Here is a tiny trained network, its code and every weight. The questions are about switching its units off for an input and a target symbol, where a switched-off unit gives its printed mean instead of its output.

import numpy as np


def w(rows, s, z=0):
    codes = np.array(rows[::2]) - 128.0
    scale = np.full(codes.shape[1], s)
    scale[-1] = z or s
    return codes * scale


def norm(h):
    return h / np.sqrt((h * h).mean(-1, keepdims=True) + 1e-5)


def softmax(a):
    e = np.exp(a - a.max(-1, keepdims=True))
    return e / e.sum(-1, keepdims=True)


def log_softmax(a):
    a = a - a.max(-1, keepdims=True)
    return a - np.log(np.exp(a).sum(-1, keepdims=True))


def net(x, mask):
    ids = ['αβδζηθλμξπστφω'.index(c) for c in x.split()]
    T = len(ids)
    res = E[ids] + P[:T]
    u = 0
    for l in range(2):
        r = norm(res)
        for j in range(3):
            rows = slice(4 * j, 4 * j + 4)
            q, k, v = (r @ M[l][rows].T for M in (Q, K, V))
            z = softmax(np.where(np.tri(T) > 0, q @ k.T / 4**0.5, -1e9)) @ v
            o = O[l][rows]
            res = res + np.where(mask[u + j], z, o[:, -1]) @ o[:, :-1]
        u += 3
    return log_softmax(norm(res)[-1] @ U[:, :-1].T + U[:, -1])


Q, K, V, O = {}, {}, {}, {}
E = w([
[141,157,142],'α',
[123,131,103],'β',
[119,169,139],'δ',
[128,151,122],'ζ',
[128,137,123],'η',
[142,153,127],'θ',
[131,129,111],'λ',
[136,142,126],'μ',
[134,135,126],'ξ',
[130,156,122],'π',
[115,105,107],'σ',
[117,117,122],'τ',
[1,108,151],'φ',
[129,154,118],'ω',
],0.046)
P = w([
[151,124,214],'0',
[140,255,1],'1',
[142,243,28],'2',
[119,195,47],'3',
[106,181,23],'4',
[111,177,43],'5',
[125,160,55],'6',
[139,181,66],'7',
[127,168,75],'8',
[136,166,74],'9',
],0.0076)
Q[0] = w([
[54,75,68],'L0H0',
[72,27,146],'L0H0',
[122,195,35],'L0H0',
[54,195,151],'L0H0',
[169,146,177],'L0H1',
[26,39,212],'L0H1',
[18,29,169],'L0H1',
[160,158,168],'L0H1',
[87,99,196],'L0H2',
[185,85,247],'L0H2',
[122,190,80],'L0H2',
[185,91,81],'L0H2',
],0.013)
K[0] = w([
[31,114,35],'L0H0',
[104,98,149],'L0H0',
[231,46,53],'L0H0',
[188,119,133],'L0H0',
[175,126,76],'L0H1',
[30,213,91],'L0H1',
[5,179,100],'L0H1',
[187,116,85],'L0H1',
[177,246,144],'L0H2',
[100,134,50],'L0H2',
[86,75,210],'L0H2',
[88,51,58],'L0H2',
],0.012)
V[0] = w([
[106,129,54],'L0H0',
[127,128,153],'L0H0',
[54,171,106],'L0H0',
[162,137,196],'L0H0',
[102,123,212],'L0H1',
[152,79,166],'L0H1',
[217,112,99],'L0H1',
[151,148,123],'L0H1',
[71,84,172],'L0H2',
[83,148,146],'L0H2',
[182,181,79],'L0H2',
[176,132,9],'L0H2',
],0.012)
O[0] = w([
[134,198,152,200],'L0H0',
[93,135,124,96],'L0H0',
[167,150,182,165],'L0H0',
[116,100,107,92],'L0H0',
[139,80,189,103],'L0H1',
[88,116,132,75],'L0H1',
[162,111,1,207],'L0H1',
[138,150,107,194],'L0H1',
[131,143,119,17],'L0H2',
[160,110,114,137],'L0H2',
[97,141,70,253],'L0H2',
[99,177,130,166],'L0H2',
],0.0095,0.0063)
Q[1] = w([
[145,253,59],'L1H0',
[116,52,136],'L1H0',
[109,102,83],'L1H0',
[118,115,151],'L1H0',
[193,101,57],'L1H1',
[175,29,246],'L1H1',
[98,103,91],'L1H1',
[91,169,107],'L1H1',
[111,130,98],'L1H2',
[101,61,216],'L1H2',
[184,154,185],'L1H2',
[158,158,155],'L1H2',
],0.016)
K[1] = w([
[210,67,132],'L1H0',
[11,245,74],'L1H0',
[96,64,111],'L1H0',
[114,152,110],'L1H0',
[106,56,151],'L1H1',
[29,193,135],'L1H1',
[131,169,216],'L1H1',
[215,135,182],'L1H1',
[140,91,180],'L1H2',
[185,238,2],'L1H2',
[33,162,108],'L1H2',
[94,121,137],'L1H2',
],0.015)
V[1] = w([
[69,68,206],'L1H0',
[251,71,133],'L1H0',
[24,120,189],'L1H0',
[132,178,153],'L1H0',
[206,141,163],'L1H1',
[146,156,113],'L1H1',
[119,183,92],'L1H1',
[160,75,49],'L1H1',
[124,118,157],'L1H2',
[38,94,162],'L1H2',
[222,165,149],'L1H2',
[180,125,116],'L1H2',
],0.017)
O[1] = w([
[187,153,131,16],'L1H0',
[155,42,119,199],'L1H0',
[152,179,131,7],'L1H0',
[123,152,218,118],'L1H0',
[106,92,161,150],'L1H1',
[162,128,116,160],'L1H1',
[129,128,99,168],'L1H1',
[130,102,79,208],'L1H1',
[147,147,118,107],'L1H2',
[166,123,8,68],'L1H2',
[142,162,209,158],'L1H2',
[131,128,198,150],'L1H2',
],0.016,0.014)
U = w([
[249,39,195,91],'α',
[62,218,164,151],'β',
[208,200,165,254],'δ',
[138,123,199,128],'ζ',
[197,102,87,112],'η',
[31,2,145,34],'θ',
[28,202,38,94],'λ',
[152,102,92,72],'μ',
[169,98,64,121],'ξ',
[101,143,191,159],'π',
[188,173,109,190],'σ',
[175,130,184,168],'τ',
[140,120,109,114],'φ',
[81,171,173,139],'ω',
],0.013,0.0044)

Each question gives the input, a string of symbols that net reads in full, and the target symbol t.
The units are the heads (4 rows each of Q, K, V and O). Each row of codes is followed by its name. A weight is (code - 128) times the scale printed after its matrix; where a second scale follows, it is the last column's (O and U).
mask holds one flag per head, layer by layer. A switched-off head (its flag False) gives its mean, the last column of its rows in O, instead of its output. The means were averaged over made-up inputs and are rounded, as every weight is.
A unit's drop is (log p(t) with every unit on - log p(t) with that unit switched off) / (log p(t) with every unit on - log p(t) with every unit switched off).
The circuit of an input: a set's keep is (log p(t) with only the set's units on - log p(t) with every unit switched off) / (log p(t) with every unit on - log p(t) with every unit switched off). Starting from all 6 units, units are removed one at a time, each time the one whose removal leaves the highest keep (on an exact tie, the one counted first), for as long as the keep stays at least 0.8.
units of the circuit, in order: the units of the circuit, biggest drop first
most important unit: the unit with the biggest drop
heads that matter: for each layer, one digit per head in row order, 1 if its drop is at least 0.15 and else 0, layers parted by /
drop when u is switched off: that unit's drop, to one decimal
input β θ τ α θ θ τ, target β: most important unit	L1H0
input β β β θ θ β τ σ, target β: units of the circuit, in order	L1H0; L0H2
input λ λ μ α λ η δ, target λ: heads that matter	000 / 100
input δ θ θ θ θ θ θ δ β, target δ: heads that matter	111 / 100
input δ η β β ω β, target δ: heads that matter	110 / 100
input λ λ θ θ τ, target λ: units of the circuit, in order	L0H2; L1H0; L1H2
input δ α σ θ θ θ ζ λ, target δ: units of the circuit, in order	L1H0; L0H1; L0H2; L0H0
input λ θ λ θ λ θ θ α α α, target λ: units of the circuit, in order	L1H0; L0H1
input α θ ξ τ, target α: heads that matter	111 / 100
input δ α π, target δ: heads that matter	010 / 100
input δ θ λ, target δ: units of the circuit, in order	L1H0; L0H1; L0H0
input α β θ θ ω, target α: units of the circuit, in order	L1H0; L0H2; L0H1
input δ ξ θ θ η λ θ, target δ: units of the circuit, in order	L1H0; L0H1; L0H2; L0H0
input β ζ δ δ α, target β: units of the circuit, in order	L1H0
input ω α λ θ θ θ θ λ, target β: heads that matter	000 / 100
input δ μ θ α θ, target δ: heads that matter	011 / 100
input λ α π α θ θ δ θ π η, target λ: drop when L1H0 is switched off	0.2
input α η ζ θ μ θ θ λ θ, target α: drop when L0H2 is switched off	0.4
input α α ξ, target α: drop when L0H1 is switched off	0.4
input β β θ θ, target β: most important unit	L0H2
